+3.01 +7.09 -0.10 +1.17 +2.00 +3.23 +1.73 +1.47 +0.86 +2.35 +2.57
-5.34 -4.73 -0.02 -2.03 -3.59 -5.81 -2.65 -2.69 -1.66 -1.24 -2.44
-3.18 -7.25 +0.03 -1.24 -2.13 -3.43 -1.77 -1.57 -0.94 -2.46 -2.52
-3.83 -6.88 +0.51 -1.74 -2.39 -3.87 -2.54 -1.93 -0.90 -1.95 -3.15
-3.52 -7.38 -0.24 -1.22 -2.46 -3.97 -1.74 -1.70 -1.19 -2.55 -2.54
+4.16 +7.16 -0.39 +1.85 +2.62 +4.24 +2.67 +2.09 +1.02 +2.09 +3.26
|
+2.57 -2.44 -2.52 -3.15 -2.54 +3.26
+2.35 -1.24 -2.46 -1.95 -2.55 +2.09
+0.86 -1.66 -0.94 -0.90 -1.19 +1.02
+1.47 -2.69 -1.57 -1.93 -1.70 +2.09
+1.73 -2.65 -1.77 -2.54 -1.74 +2.67
+3.23 -5.81 -3.43 -3.87 -3.97 +4.24
+2.00 -3.59 -2.13 -2.39 -2.46 +2.62
+1.17 -2.03 -1.24 -1.74 -1.22 +1.85
-0.10 -0.02 +0.03 +0.51 -0.24 -0.39
+7.09 -4.73 -7.25 -6.88 -7.38 +7.16
+3.01 -5.34 -3.18 -3.83 -3.52 +4.16

+4.47 -2.33
+3.67 -3.95
+4.36 +1.98
+4.38 -2.74
+5.61 -0.39
+4.12 -2.17
|
-2.33 -3.95 +1.98 -2.74 -0.39 -2.17
+4.47 +3.67 +4.36 +4.38 +5.61 +4.12

+5.76 +3.62 -6.26
+6.65 +6.50 -4.33
|
-6.26 -4.33
+3.62 +6.50
+5.76 +6.65

-0.68 +0.68 -0.28 +0.74 +0.81 -4.41 -0.80
-1.30 +0.43 -3.40 +0.40 -0.39 +3.24 -0.93
-0.37 +2.45 +3.84 -0.65 -0.55 -2.42 +1.16
-0.47 +6.64 +1.33 +1.47 +0.57 +1.61 +0.03
-0.46 -2.68 -2.99 -0.04 -0.27 +0.20 +0.44
-0.38 +0.62 +1.80 +0.22 -0.23 -4.87 -0.38
+1.69 +2.58 -2.63 -1.63 -0.14 -1.82 +0.79
-0.70 -1.11 -3.93 +0.16 -0.80 -4.36 +0.37
-0.06 +1.36 +0.03 +0.04 +0.24 +0.37 +0.11
|
-0.80 -0.93 +1.16 +0.03 +0.44 -0.38 +0.79 +0.37 +0.11
-4.41 +3.24 -2.42 +1.61 +0.20 -4.87 -1.82 -4.36 +0.37
+0.81 -0.39 -0.55 +0.57 -0.27 -0.23 -0.14 -0.80 +0.24
+0.74 +0.40 -0.65 +1.47 -0.04 +0.22 -1.63 +0.16 +0.04
-0.28 -3.40 +3.84 +1.33 -2.99 +1.80 -2.63 -3.93 +0.03
+0.68 +0.43 +2.45 +6.64 -2.68 +0.62 +2.58 -1.11 +1.36
-0.68 -1.30 -0.37 -0.47 -0.46 -0.38 +1.69 -0.70 -0.06

-1.24 -0.08 -0.23 +0.73 -0.10 +0.16
-1.81 -0.39 +0.08 -0.18 -0.18 -0.71
-3.17 +0.25 -0.17 -0.03 -0.86 +1.30
-4.13 -0.04 -0.11 +0.09 -0.02 +0.05
+0.90 -0.03 +0.29 -0.20 +0.09 -0.66
-5.67 -0.03 -0.10 +0.12 +0.47 -0.93
|
+0.16 -0.71 +1.30 +0.05 -0.66 -0.93
-0.10 -0.18 -0.86 -0.02 +0.09 +0.47
+0.73 -0.18 -0.03 +0.09 -0.20 +0.12
-0.23 +0.08 -0.17 -0.11 +0.29 -0.10
-0.08 -0.39 +0.25 -0.04 -0.03 -0.03
-1.24 -1.81 -3.17 -4.13 +0.90 -5.67

+0.85 +6.42 +5.81 +0.34 -1.66 +1.57 -0.11 +2.40 -2.90 +0.72 -0.22 +0.61 +1.72 -3.01
+0.89 +2.15 +3.64 -1.56 +0.13 -1.26 +2.61 +4.58 -1.77 -1.94 +2.48 -1.86 +1.01 -1.44
+1.45 +3.56 +4.61 -0.49 -0.76 -0.71 +0.04 +2.71 -2.14 -1.67 +0.91 -0.85 +0.10 -0.97
+4.00 +4.59 +5.86 +0.79 -3.02 +1.23 -2.75 +2.49 -2.05 -2.24 +3.51 -0.54 -2.63 -0.83
|
-3.01 -1.44 -0.97 -0.83
+1.72 +1.01 +0.10 -2.63
+0.61 -1.86 -0.85 -0.54
-0.22 +2.48 +0.91 +3.51
+0.72 -1.94 -1.67 -2.24
-2.90 -1.77 -2.14 -2.05
+2.40 +4.58 +2.71 +2.49
-0.11 +2.61 +0.04 -2.75
+1.57 -1.26 -0.71 +1.23
-1.66 +0.13 -0.76 -3.02
+0.34 -1.56 -0.49 +0.79
+5.81 +3.64 +4.61 +5.86
+6.42 +2.15 +3.56 +4.59
+0.85 +0.89 +1.45 +4.00

-1.30 -4.49 -2.45 -1.64 +1.24 +6.76 +1.43 +0.68 -4.94 +3.04 -0.62 +0.22 -1.97
+2.23 -0.51 -3.03 +6.50 -3.52 -1.92 +4.27 +3.35 -1.24 +5.15 +3.66 +1.73 +3.08
-1.38 -3.01 -0.14 -5.34 +2.19 +5.27 -2.29 -0.74 -3.64 +3.88 -1.70 -2.90 -1.96
|
-1.97 +3.08 -1.96
+0.22 +1.73 -2.90
-0.62 +3.66 -1.70
+3.04 +5.15 +3.88
-4.94 -1.24 -3.64
+0.68 +3.35 -0.74
+1.43 +4.27 -2.29
+6.76 -1.92 +5.27
+1.24 -3.52 +2.19
-1.64 +6.50 -5.34
-2.45 -3.03 -0.14
-4.49 -0.51 -3.01
-1.30 +2.23 -1.38

-1.19 -1.31 +6.98
-1.65 +1.40 +6.65
-1.20 -0.40 +7.31
-2.58 +2.66 +6.43
-1.34 +0.00 +7.61
-1.43 +0.16 +7.55
-1.49 +0.10 +7.29
-1.14 -0.88 +7.31
|
+6.98 +6.65 +7.31 +6.43 +7.61 +7.55 +7.29 +7.31
-1.31 +1.40 -0.40 +2.66 +0.00 +0.16 +0.10 -0.88
-1.19 -1.65 -1.20 -2.58 -1.34 -1.43 -1.49 -1.14
---
-0.76 +1.67 +0.83 +1.21 +2.98
-3.15 +3.32 -0.01 +0.56 +5.48
-0.19 +0.44 +0.25 +0.38 +0.88
-1.33 +1.31 -0.16 +0.50 +1.76
|
+3.32 -0.01
+0.44 +0.25

-7.00 +0.62 -0.41 -1.29
+3.00 -0.14 +1.65 +1.00
-1.98 +0.95 +1.79 +0.26
-0.81 +1.35 -0.48 +0.55
-2.61 +1.69 -0.59 -1.65
|
-0.14 +1.65
+0.95 +1.79

+2.40 -1.43 -6.66
+4.31 -3.07 +3.23
+4.59 -1.23 +1.24
+1.45 +3.14 -5.47
|
-3.07 +3.23
-1.23 +1.24

-1.00 -3.75 -5.57 -0.51
+1.91 -0.48 +2.14 -1.22
+0.60 -0.75 +1.24 +1.02
|
-0.48 +2.14
-0.75 +1.24

+0.35 -0.22 -7.03 -5.62 +4.61
+7.73 +0.74 -7.25 -3.30 -3.27
-1.77 -0.49 -5.36 -5.29 -6.38
|
+0.74 -7.25
-0.49 -5.36

+6.94 -0.87 -0.65
+4.87 +0.38 +5.06
+6.59 -0.33 +2.42
+0.65 -1.33 -6.90
|
+0.38 +5.06
-0.33 +2.42
